Below are the code and all the weights of a small trained network. Each question names an input and a class and asks about switching units off, where a switched-off unit gives its printed mean instead of its output.

import numpy as np


def w(rows, s, z=0):
    codes = np.array(rows[::2]) - 128.0
    scale = np.full(codes.shape[1], s)
    scale[-1] = z or s
    return codes * scale


def norm(h):
    return h / np.sqrt((h * h).mean(-1, keepdims=True) + 1e-5)


def f(y):
    return np.maximum(y, 0)


def log_softmax(a):
    a = a - a.max(-1, keepdims=True)
    return a - np.log(np.exp(a).sum(-1, keepdims=True))


def net(x, mask):
    res = np.array(x, float).reshape(1, 4) / 4 @ E
    u = 0
    for l in range(2):
        y = f(norm(res) @ A[l][:, :-1].T + A[l][:, -1])
        res = res + np.where(mask[u : u + 5], y, B[l][:, -1]) @ B[l][:, :-1]
        u += 5
    return log_softmax(norm(res)[-1] @ U[:, :-1].T + U[:, -1])


A, B = {}, {}
E = w([
[136,88,193,198],'x0',
[57,61,123,123],'x1',
[105,204,140,254],'x2',
[70,143,175,82],'x3',
],0.0065)
A[0] = w([
[192,72,64,87,244],'L0N0',
[158,156,185,139,1],'L0N1',
[254,89,101,69,18],'L0N2',
[69,53,140,59,202],'L0N3',
[156,112,143,184,96],'L0N4',
],0.0099,0.0025)
B[0] = w([
[54,90,89,101,254],'L0N0',
[205,132,174,113,149],'L0N1',
[114,220,115,94,219],'L0N2',
[62,223,254,153,250],'L0N3',
[169,100,196,135,181],'L0N4',
],0.0094,0.0057)
A[1] = w([
[133,137,163,86,169],'L1N0',
[106,169,134,193,147],'L1N1',
[96,179,150,156,121],'L1N2',
[198,252,64,62,253],'L1N3',
[84,65,152,43,116],'L1N4',
],0.013,0.0032)
B[1] = w([
[145,182,88,128,184],'L1N0',
[109,102,66,75,207],'L1N1',
[106,220,164,2,213],'L1N2',
[29,141,169,167,254],'L1N3',
[54,196,97,234,195],'L1N4',
],0.0079,0.0084)
U = w([
[113,87,12,114,108],'0',
[158,38,149,164,134],'1',
[159,86,63,59,2],'2',
[133,48,90,51,23],'3',
[213,172,165,127,124],'4',
[161,88,57,68,9],'5',
[3,205,156,83,194],'6',
[177,80,161,61,62],'7',
],0.016,0.0069)

Each question gives the input, the list of numbers given to net, and the class t.
The units are the neurons (one row each of A and B). Each row of codes is followed by its name. A weight is (code - 128) times the scale printed after its matrix; where a second scale follows, it is the last column's (A, B and U).
mask holds one flag per neuron, layer by layer. A switched-off neuron (its flag False) gives its mean, the last column of its row in B, instead of its output. The means were averaged over made-up inputs and are rounded, as every weight is.
A unit's drop is (log p(t) with every unit on - log p(t) with that unit switched off) / (log p(t) with every unit on - log p(t) with every unit switched off).
unit that matters most: the unit with the biggest drop
k most important neurons: the k neurons with the biggest drops, biggest first
k most important neurons of layer l: the k neurons of layer l with the biggest drops, biggest first
drop when u is switched off: that unit's drop, to one decimal
input [6,2,8,-7], class 1: unit that matters most -> L0N3
input [8,6,4,-2], class 1: 3 most important neurons -> (L0N3 L0N2 L1N3)
input [8,-5,0,-3], class 1: 2 most important neurons -> (L0N3 L1N2)
input [5,4,2,-1], class 1: 2 most important neurons -> (L0N2 L0N3)
input [0,4,1,-6], class 1: 2 most important neurons -> (L0N3 L1N2)
input [4,-2,7,0], class 4: 2 most important neurons -> (L0N0 L1N3)
input [3,-8,4,-5], class 4: 4 most important neurons -> (L0N2 L0N3 L0N4 L1N4)
input [2,-4,3,-1], class 4: 2 most important neurons -> (L0N2 L0N4)
input [0,4,3,-6], class 1: 4 most important neurons -> (L0N3 L0N2 L1N2 L0N4)
input [6,-2,8,2], class 4: 4 most important neurons of layer 0 -> (L0N0 L0N4 L0N3 L0N1)
input [3,7,6,-5], class 1: 2 most important neurons of layer 1 -> (L1N3 L1N4)
input [5,-2,-1,1], class 7: 2 most important neurons of layer 1 -> (L1N4 L1N3)
input [2,-2,4,-4], class 4: 2 most important neurons of layer 0 -> (L0N2 L0N3)
input [2,6,7,-7], class 1: most important neuron of layer 0 -> (L0N3)
input [5,-3,4,4], class 4: 4 most important neurons of layer 0 -> (L0N0 L0N1 L0N3 L0N2)
input [4,-4,6,-5], class 4: drop when L1N3 is switched off -> 0.1
input [8,7,5,-4], class 1: drop when L0N3 is switched off -> 0.4
input [7,-1,0,-4], class 1: drop when L0N3 is switched off -> 0.2
input [2,-1,8,-6], class 4: drop when L0N0 is switched off -> 0.4
